(141): [129 178 178 150 175 190 185 129 117 135 157 132 117 135 132 135 155 133
 187 150 136  94  92 159]
(199): [116  76 148 149 139 161 188 143 104 148 190 155 149 130 132 134 144 140
 190 150 155 101  83 147]
(22): [102 156 178 150 175 190 185 129 117 135 157 132 117 127  94 134 157 131
 157 147 167 128 105 114]
(103): [128 180 151 153 169 187 172 133 117 133 121 121 102 119  74 142 185 104
 121 147 130 134 135 131]
(32): [155 156 107 155 150 166 169 131 104 144 101 120  95 101  91 154 181  82
 101 150  98 122 137 165]
(120): [104 100 165 148 156 172 191 135 107 146 185 149 138 128 125 133 140 142
 185 150 170 110  82 132]
(174): [104 174 165 152 156 172 191 130 107 146 185 149 138 128 125 133 140 142
 185 150 170 110  82 132]
(131): [107 155 155 156 160 177 168 134 112 137 108 119  97 111  77 148 188  91
 108 149 111 129 141 148]
(171): [ 99 129 176 149 169 183 190 130 112 141 173 141 127 128 111 133 145 139
 173 149 173 120  91 120]
rev: [155 107 156 155]
(32)
rev: [176 129]
(171)
rev: [188 161 139 149]
(199)

(141): [ 78 150 183 178 175 170  99 182]
(122): [123 161 151 119  93  82  91 124]
(22): [153 168 101  99 178 182 170 175]
rev: [170 175 178]
(141)
rev: [175 170 182 178  99]
(22)

(171): [111 127 145 110 138 159 141]
(131): [130 103 108 105 148 163 162]
(22): [130 102 150 161 100 107 132]
(103): [111 127 145 138 110 159 141]
(32): [130 103 135 146  61 133 153]
rev: [105 108 103]
(131)
rev: [141 159 138 110]
(171)
[130 103 135 146  61 133 153]
(32)
rev: [161 150]
(22)
[111 127 145 110 138 159 141]
(171)
rev: [ 61 146 135]
(32)

(199): [ 86 150 163 136 139 115 109  96]
(174): [ 90  73 151  82 109 126 134 137]
(32): [ 82 151 109  73  90 126 120 125]
rev: [126  90]
(32)
rev: [139 136 163 150]
(199)
rev: [126  90  73 109 151  82]
(32)
[ 90  73 151  82 109 126 134 137]
(174)

(16): [163 137 130 178 149]
(174): [142 141 126  89 155]
(171): [163 137 130  83 152]
(131): [165 182 126 144 148]
(122): [163 130  83 137 106]
(32): [108 121 129 136 108]
(103): [132 144 126 182 148]
rev: [106 137  83 130]
(122)
rev: [ 83 130 137 163]
(171)
rev: [148 182 126 144]
(103)
rev: [126 141 142]
(174)
[132 144 126 182 148]
(103)
rev: [126 141]
(174)
rev: [148 144]
(131)

(22): [134 118 142 133 132 128 134 121 123 137 116 133 123 132 133 136 133 120
 138 131 125 121 134 130 136 117 112 140 143 124 126 145 128 134 127 114
 134 122 130 140 135 140 123 149 122 130 119 123 120 133 138 115 127 121
 133 133 123 112 139 114]
(73): [126 122 144 136 133 124 129 126 137 129 115 144 133 139 141 137 125 122
 133 132 134 151 146 129 118 130 113 134 137 139 130 138 132 129 126 124
 135 124 128 137 141 133 121 145 121 134 128 115 122 132 129 120 123 131
 139 123 130 111 140 113]
(122): [134 131 128 127 123 124 137 122 136 130 132 137 141 126 113 135 142 133
 135 120 118 138 132 143 113 127 136 133 138 125 126 128 137 130 133 132
 131 124  96  92 111 130 126 147 119 150 157 139 133 139 132 133 131 137
 126 134 133 129 128 118]
(174): [122 137 119 150 156 105 126 118 148 123 106 155 125  88 166 129 111 107
 122 124 119 116 127 109 137 142 156 115 127 124 164 117 138 130 152 149
 122 135 135 125 154 146 130 125 133 128 106 122 129 138 155 129 132 110
 118 138 132 141 127 114]
(141): [125 145 111 127 148 114 102 127 107 126 111 129 173 125 136 109 102 124
 147 118 106 147 139 150 100 135  97 120 125 113 131 116 145 128 118 131
 104 107 134  95 132  99 159 127 134 127 144 109 142 146 165 136 101 134
 142 163 130 110 113 139]
(103): [101 141 146 153 145 136 103 135 125 149 107 117 147 121 134 139 119 114
 134 168 104 114 105  97 132 115 140 108 133  98 141 137 126 119 172  98
 150 137 142 108 126 137 103 108 113 117 130 112  88 140 125 136 126  93
  97 150 135 119 123  95]
(171): [116 114 133 137 138 123 119 114 129 144 123 133 135 134 133 139 128 115
 127 130 132 129 143 129 128 120 111 147 128 132 114 131 132 123 127 126
 136 114 126 142 142 141 118 132 131 136 130 128 127 133 127 125 131 126
 134 122 129 109 139 107]
(199): [133 131 131 124 127 127 136 122 135 131 127 141 146 123 116 137 141 131
 134 120 121 141 133 144 117 126 129 136 136 124 130 131 138 127 138 140
 127 121 128 129 128 139 129 130 120 128 127 136 133 141 130 132 132 137
 123 132 137 132 128 120]
(32): [ 73 125 161 133 142 116 136 116  96  85 136 133 134 111 127 116 142 127
 163 112 107 131 115 121 121 129 128 105 121 112 141 129  99 111  99 114
 146 150 167 120 153  82 139 110 147 137 152 121 106 119 131 155 162 146
 123 150 125 134 104 124]
(16): [112 100 159 106 142 155 144 111  98 147 139 104 119 122 141 136 140 136
 109 128 109 126 121 110 123 117 135 123 123 117 140 132 126 129 148 154
 104 120 111 159 103 111 151 115 105 150 155 115  98 126 106 104 147 130
 143 137 129  92 118 122]
(131): [127 120 137 137 145 133 127 119 133 131 119 146 121 125 138 140 135 132
 121 127 134 141 133 133 119 130 107 141 126 138 125 147 130 134 135 124
 130 112 118 137 127 142 119 135 121 123 131 124 125 129 131 116 134 137
 138 119 119 118 137 107]
(120): [114 144  90 153 156 131 134 108 117 145 126 144 157 111 131  95 121 146
 147 118 110 136 134 132 146  92 141 105 113 163  87 136 104 107 129 131
 133 130 111  96 157  92 150 126 139 147 119 124 110 130 130 129 150 107
 143 150 132 137 109 114]
rev: [124 119 147 139 126 150  92 157  96 111 130]
(120)
rev: [130 139 137 134 113 130]
(73)

(16): [116 125 123 134 135 112 121]
(131): [130 125 123 134 135 121 131]
(32): [135 122 123 134 135 112 121]
rev: [131 121 135 134 123 125]
(131)
rev: [121 135]
(131)

(131): [177 126 132 129 145 130 173 142 130 134 126 126 158 128 139 129 130 126
 134 146 130]
(122): [177 128 128 129 145 127 173 142 129 134 150 126 158 131 139 128 130 126
 133 154 129]
(32): [129 145 126 133 130 130 127 137 130 128 151 149 128 137 129 126 128 140
 136 150 129]
(199): [129 145 126 133 130 130 127 137 130 128 151 149 128 137 129 126 128 140
 136 154 130]
(171): [165 126 125 130 135 127 162 138 128 129 126 130 145 128 136 128 132 130
 128 149 126]
(73): [177 128 128 129 145 127 173 142 129 134 126 126 158 131 139 128 130 126
 127 154 129]
(141): [177 126 132 129 145 130 173 142 130 134 126 126 158 128 139 129 130 126
 127 154 128]
(103): [131 145 130 133 131 127 131 129 142 126 151 152 128 136 132 145 128 147
 136 146 127]
[177 128 128 129 145 127 173 142 129 134 150 126 158 131 139 128 130 126
 133 154 129]
(122)
rev: [132 128 136 128 145]
(171)
rev: [128 154 127 126 130 129]
(141)

(131): [125 123 113 126  96  95 100  92 149]
(120): [100 115 143 122 118 104 117 112  99]
(103): [119 118 108 125 114 119 144 119  92]
(122): [130 123 118 122  82  76 106  76 175]
(16): [137 113 123 123  85  82  98  84 134]
(171): [100 115 126 123  90  80 125  84 153]
(32): [120 115 112 122 155 145 138 153  67]
(199): [103 117 144 123  90  78  88  83 135]
(141): [121 117 107 121  92  80 111  84 168]
[125 123 113 126  96  95 100  92 149]
(131)
[100 115 126 123  90  80 125  84 153]
(171)

(171): [144 159 178 148 124 124 138 133 119 114 144 167 160 125  91  72 110 135
 155 122 119 137 139 117 100  89]
(120): [129 123 119 140 148 129  98  89 119 159 189 166 132 119 133 129 103 105
 122 150 160 136  98  69  98 127]
(73): [111 103 136 136 124 120 133 136 149 129 124 130 136 125 108 106 134 170
 195 147 111 100 122 129 123 117]
(103): [126 117 149 123 160  87  87 136 111 104 136 136 124 120 133 138 119  83
  96 128 161 161 162 119 114 124]
rev: [149 136 133 120 124 136 136]
(73)
rev: [133 120 124 136 136 104 111]
(103)
rev: [119 132 166 189 159 119  89  98 129]
(120)
rev: [170 134 106 108 125 136 130 124 129]
(73)
rev: [135 110  72  91]
(171)

(141): [143 115  79 159 149 129 152 145]
(32): [151 169 126 152 159 149 129 145]
(122): [185 116 122 117  99 152 166 156]
rev: [145 129 149 159 152]
(32)
rev: [145 129 149 159]
(32)
rev: [159 152 126]
(32)

(141): [121 130 147 123 119 136 126 126 126 118 127 127 113 126 135]
(120): [127 131 124 123 131 115 145 128 133 129 128 127 128 125 129]
(22): [141 126  75 139 155 124 131 135 128 153 130 132 178 130 108]
(131): [124 131 138 121 123 129 127 126 126 123 127 126 115 125 134]
(32): [126 131 129 122 127 126 129 127 128 128 129 127 128 125 131]
(174): [125 129 139 123 122 126 128 126 128 123 128 126 114 127 133]
(122): [130 109 165 166 115 133 131 128 145 117 130 137 130 150 120]
(103): [126 130 132 122 125 128 127 127 126 125 128 126 120 125 132]
(199): [124 132 124 123 130 141 126 128 123 127 127 128 135 123 127]
(171): [127 130 126 123 129 129 127 128 126 128 128 127 126 125 129]
rev: [128 127 128 129 133 128 145 115]
(120)
rev: [150 130 137]
(122)
rev: [145 128 131 133 115]
(122)
rev: [128 129 133 128 145 115 131]
(120)
rev: [128 127 129 126 127 122]
(32)

(199): [136 128 124  94]
(174): [146 136 136 105]
(171): [136 128 129 143]
(122): [128 129 128 160]
[136 128 129 143]
(171)

(171): [129 134 124 124 122 128 127 128 126]
(73): [129 135 130 137 148 129 119 125 122]
(199): [129 128 126 126 148 126 128 125 122]
(32): [136 116 117 133 144 125 129 119 128]
rev: [126 128 127]
(171)
rev: [119 129 125]
(32)
rev: [128 119 129 125 144 133 117]
(32)
rev: [128 122 124 124]
(171)
[129 134 124 124 122 128 127 128 126]
(171)
rev: [128 119 129 125 144]
(32)

(22): [128 123 124  89 130 132 149]
(16): [128 123 124  92 125 132 141]
(141): [129  80 153  99 127 132 145]
(103): [121 128 124  89 130 131 149]
(32): [128 121  89 124 125 132 141]
[121 128 124  89 130 131 149]
(103)
rev: [145 132 127]
(141)
[128 121  89 124 125 132 141]
(32)
rev: [149 131 130  89 124]
(103)

(141): [139 142 127 118 116 141 112 138 166 138 143 143 110 140 125 115 121 118
 175 109 135 146 173 115 138 164 106 130]
(16): [147 120  80 143 128  96 163 129 128 145 116 114 133 127 163 150 143 116
 152 151 155 104 124 177 125 129 104 146]
(120): [161 122  86 144 133  96 167 120 107 145 124 100 116 126 140 144 135 112
 146 150 153 113 127 173 131 119 110 139]
(73): [107 124 177 147 138  95 172 110  85 144 134  80 101 124 110 135 126 108
 142 149 151 127 129 168 138 108 116 125]
(22): [145 140 135 111 121 136 113 142 176 136 137 125 115 137 120 118 126 138
 169 118 126 143 158 110 125 162 110 117]
(199): [144 140 135 112 122 136 113 143 177 136 137 125 115 137 120 118 126 138
 169 118 126 143 157 110 125 161 111 117]
(103): [132 119  74 139 124  97 158 142 158 147 108 129 148 130 188 156 154 120
 156 151 157  93 123 183 120 141  99 154]
rev: [177 124 104]
(16)
[144 140 135 112 122 136 113 143 177 136 137 125 115 137 120 118 126 138
 169 118 126 143 157 110 125 161 111 117]
(199)

(16): [ 93 105 128 128 148 134 108 132 137 133  88 122 114 140 119 122 116 135
 139]
(120): [126 118 145 114 142 145 116 131 151 134 119 116 143 141 103 101  94 131
 143]
(73): [116 150  80 123 135 122 124 139 113 138  87 129 104 133 133 138 133 155
 125]
(131): [ 76 110 119 140 132 125 111 132 133 133  97 138 108 133 129 129 124 136
 129]
(141): [114 138 138 115 103 126 138 146 122 147 136 139 138 131 114 106  99 163
 119]
(171): [133 129 107 116 117 117 151 138 106 134 122 133 113 119 144 150 150 159
 103]
(22): [109 137 156 149 105 127 122 128 145 119 173 150 146 120 119 117 122 105
 131]
(122): [ 80 116 123 150 111 127 113 132 150 127 140 155 127 125 122 117 116 121
 126]
(103): [ 89 129 116 129 102 126 134 137 144 138 139 154 125 123 126 117 112 152
 104]
(32): [121 114 103 108 113 127 151 143 139 133 136 143 123 118 128 136 134 163
  97]
(199): [110 151 141 149  92 114 127 135 108 137 156 151 136 124 128 116 116 131
 128]
rev: [150 123 116  80]
(122)
rev: [113 127 111]
(122)
rev: [151 156 137 108 135]
(199)
rev: [156 137 108]
(199)
rev: [133 132]
(131)
rev: [151 127 113]
(32)
rev: [155 140 127 150 132 113 127]
(122)

